Rows, each followed by one of two labels for a hidden trait (new trait and labels in each part)
-9, 5, 4, -4, -24, 11, 3, 49, -13, -5, 3, 7, -5, 15, 5, 19, 11, 9, -2, -9, -14, 10, 11, -11	taz
0, 0, 1, -2, -1, 1, -1, 9, -1, -3, -1, 2, -1, 0, 4, 3, 0, 1, 5, 0, -5, 1, 1, 0	taz
5, -1, -3, 2, 6, 0, -2, -27, 1, 1, 1, -3, -2, -6, -4, 2, -2, -3, -8, 6, -3, 1, 6, 4	bope
-10, 4, 3, -3, -23, 8, 4, 50, -11, -4, 4, 9, -5, 14, 2, 14, 9, 8, 1, -6, -10, 9, 8, -10	taz
5, -2, -1, -1, 9, 0, -2, -26, 2, 2, -2, -3, 1, -6, -1, -3, -3, -4, -5, 2, 3, -2, 2, 4	bope
2, -1, -3, -2, 0, 2, -2, 8, -1, 0, 0, 1, 0, 0, 0, 4, 1, 2, -4, 0, 0, 2, 5, 1	taz
0, -1, -1, -2, -1, 0, 0, -1, -1, -1, 1, 0, -1, 0, 1, 4, 0, 2, -3, 0, -5, 3, 5, 1	taz
0, -2, 2, -2, -4, 1, 1, 11, -1, -2, 0, 1, -1, 2, 1, 0, -1, 1, -1, 1, 2, 0, -4, -3	taz
-9, 4, 5, -3, -20, 8, 5, 53, -11, -4, 3, 7, -5, 14, 3, 15, 12, 9, 3, -5, -9, 10, 9, -9	taz
0, -2, -2, 2, -1, -2, -1, -10, 1, -1, 1, -1, 0, -2, -2, -1, -1, -2, 1, 2, -1, 1, -1, 3	taz
-10, 5, 3, -4, -24, 11, 4, 46, -13, -6, 1, 8, -4, 14, 3, 17, 10, 8, -1, -7, -14, 9, 12, -11	taz
2, 1, -1, -4, -1, 7, 0, -2, -1, -1, 3, -2, -5, -3, 1, 7, 3, -1, -8, 1, -8, 8, 11, 2	taz
2, 1, 0, 0, -1, -1, 0, -3, -2, -2, -1, 1, 0, 2, 0, 1, 0, 3, -4, 1, -2, 0, 3, 2	taz
7, 1, -1, -4, 4, 5, -2, -12, -2, -3, 6, -2, -1, -7, 2, 6, 0, 0, -6, 2, -8, 6, 14, 4	taz
2, 0, -2, -1, 1, 3, 0, -11, -1, -2, 0, -1, -2, -4, -1, 5, -2, -1, -3, 3, -4, 4, 10, 1	taz
-1, 0, -3, 1, 1, -1, 0, -10, 0, -1, 1, -2, 0, -3, 1, -2, 2, 0, -4, 0, 0, 0, 3, 2	taz
0, 1, 1, -3, 0, 2, 0, 6, -3, -1, 2, 1, -3, 3, -1, 5, 1, 2, -2, -1, -5, 3, 5, 0	taz
8, 0, -3, -3, 6, 1, -1, -20, 2, -2, 2, -5, -1, -9, 0, 3, -2, -3, -11, 3, -4, 7, 11, 2	bope
3, 1, -3, -1, 4, 1, 0, -14, -3, 0, 1, -2, -1, -1, 0, 1, -1, 0, -7, 2, -3, 2, 5, 1	taz
3, 1, 0, -2, 0, 0, 0, -19, 0, -1, 3, 0, 2, -2, -2, -1, 1, -1, 2, -1, 2, -2, -1, 4	taz
0, 1, 0, -1, -3, 0, 0, 1, -3, -1, 2, 1, -2, 0, -5, 7, 3, -1, -2, -1, -2, 2, 1, -3	taz
-3, 0, 1, -2, -5, 3, 0, 8, -1, 1, 0, 0, -3, 3, 4, 5, -2, -1, 0, -3, -4, 1, 2, 0	taz
-2, 1, 2, -1, 0, 2, 0, 8, -2, -2, -1, -1, -2, 4, 2, 5, -2, 3, -2, -2, -2, 4, 2, -2	taz
6, -3, -2, 1, 8, -4, -2, -15, 6, 1, -4, -2, 3, -4, 0, -4, -5, 0, -4, 2, 7, -5, -4, 5	bope
0, -1, -1, 1, 4, -2, 0, -2, 0, 2, 1, -2, -1, -1, -2, -5, -3, 0, -5, 3, 0, 0, 3, 2	taz
-12, 5, 5, -4, -22, 6, 4, 52, -11, -3, 3, 6, -7, 16, 5, 15, 11, 8, -1, -7, -11, 11, 6, -9	taz
-9, 3, 3, -3, -20, 7, 3, 48, -10, -1, 2, 9, -5, 18, 4, 12, 8, 6, 2, -6, -5, 3, 3, -9	taz
-2, 0, 1, 0, -2, -1, 1, 5, 1, 0, -2, 3, 1, 1, 1, 1, 6, -1, 1, -1, -1, -1, 2, -1	taz
-11, 4, 4, -2, -21, 7, 4, 50, -8, -2, 3, 9, -2, 18, 7, 10, 7, 9, 5, -5, -4, 5, 2, -9	taz
6, -1, -2, 2, 10, -5, -1, -18, 5, 0, 0, -3, 3, -7, 0, -4, -2, -3, -2, 1, 3, -3, -2, 2	bope
1, 0, -1, 0, 4, 1, -1, -3, -1, -1, 0, -1, -1, -2, 1, -1, -1, 2, 0, 1, -4, -2, 2, 1	taz
-12, 4, 3, -1, -18, 6, 3, 51, -8, -1, -3, 9, -1, 17, 5, 10, 9, 7, 8, -6, -4, 0, -2, -10	taz
1, -1, 0, 1, 2, -1, 0, -9, 2, 2, -1, 0, 3, 0, 0, -5, -1, -1, 3, 2, 5, -2, -2, 3	taz
-3, -1, 2, 1, -2, -1, 1, 10, -2, -1, 0, 2, 2, 1, 1, 4, 2, 3, 2, 0, -2, 1, 0, 0	taz
-1, 1, 1, 1, 1, -1, 0, -15, 2, 0, -2, 0, -1, -2, 1, 0, 0, -1, -2, -1, 1, 0, 1, 2	taz
3, 0, 0, 0, 1, 1, -1, -13, 2, 1, 1, -1, -1, -2, -1, 1, -1, -1, -7, 1, -3, 4, 6, 3	taz
0, 2, 1, -2, -5, 4, 0, 8, -2, -2, 1, 0, 0, -1, 4, 7, 2, 1, -2, 0, -6, 4, 2, 0	taz
1, -1, -4, 0, 7, 0, -2, -19, -1, -1, -4, -5, 1, -6, -3, -3, -5, -3, -5, 2, -2, 2, 4, 6	bope
4, -2, -3, 1, 8, -3, 0, -32, 2, 0, -2, -4, 0, -7, -1, -10, -4, -1, -3, 5, 1, -1, -1, 2	bope
4, -2, -3, -1, 9, -1, -1, -27, 3, 2, 1, -2, -2, -8, 1, -3, -3, -1, -2, 5, 0, 0, 0, 4	bope
4, -2, -2, -1, 4, 1, -2, -22, 2, -2, 3, -5, -3, 1, -3, 2, -3, 0, -8, 3, -5, 5, 6, 4	bope
-1, -1, 2, 2, 3, -3, 2, 10, 2, 4, -3, 2, 5, 7, 1, -8, 1, -4, 9, -2, 4, -11, -8, -2	taz
-2, 0, 0, -1, 1, 0, 0, -3, 0, 0, -1, -2, -1, 1, -1, 1, 2, -2, 0, 0, 1, -2, -3, -1	taz
-3, 1, 0, -1, -3, 3, 0, 13, -2, -1, 2, 2, 0, -1, 0, 3, 3, 1, -4, 0, -4, 4, 5, -2	taz
1, 0, 0, 0, -3, 1, 1, 4, 2, -2, 1, -2, 0, 4, 1, 4, 1, 1, 3, 1, 1, 6, 0, -2	taz
7, -2, -2, 1, 7, 0, -4, -13, 3, 1, 0, -3, 1, -9, -3, 1, 0, -1, -6, 3, -2, 1, 2, 4	bope
-3, 2, 0, -1, -2, 1, -1, 2, -1, -1, 3, 0, -3, 2, 0, 2, 5, 4, -1, -3, 0, 4, -1, 0	taz
-1, 1, 1, -1, -2, 3, 1, 7, -3, 0, 2, -1, -2, 2, 2, 6, 1, 4, -6, 0, -1, 4, 2, 0	taz
4, -1, -1, -1, 8, -1, -2, -25, 3, 1, -2, -3, 2, -8, 2, -5, -2, -3, -3, 2, 2, -3, -1, 4	bope
-2, 1, 0, 0, -6, 0, 0, 11, 0, 0, 0, 2, 1, 3, 0, 0, -2, 1, 1, -3, 4, -5, -5, -1	taz
-12, 5, 3, -3, -20, 9, 3, 49, -10, -3, 1, 8, -3, 17, 7, 13, 10, 6, 1, -5, -8, 7, 9, -10	taz
2, -1, -1, 0, 3, 0, -1, -12, 2, 2, 0, -2, -1, -2, -2, 1, -3, -1, -6, 1, -2, 6, -1, 2	taz
2, -1, -2, 0, 7, 0, -1, -22, 1, 1, 1, -4, -4, -10, -3, 0, -2, -1, -5, 2, 0, 2, 6, 4	bope
-3, 0, 2, 1, 1, -2, 2, 9, 3, 2, 1, 2, 4, 6, -3, -2, 0, 0, 4, 0, 7, -4, -6, -4	taz
-12, 5, 3, -3, -21, 6, 5, 42, -10, -4, 1, 9, -2, 16, 2, 13, 8, 6, 5, -5, -5, 9, 5, -8	taz
4, -2, -3, 1, 9, 0, -3, -25, 2, 2, 2, -4, 3, -10, 0, -2, -3, -4, -6, 3, -2, 2, 1, 2	bope
3, 0, -1, -2, 1, 0, 1, -11, -1, -1, -1, -2, -1, -6, -1, 2, 1, -1, -4, 0, -4, 4, 6, 2	taz
-4, -1, 0, 1, -3, -1, 2, 8, 1, 1, -2, 3, 3, 5, -2, -2, 2, -1, 5, -2, 4, -2, -2, -2	taz
-10, 4, 4, 0, -16, 8, 4, 48, -9, -2, 2, 7, -4, 17, 6, 11, 9, 7, 10, -6, -9, 7, 4, -8	taz
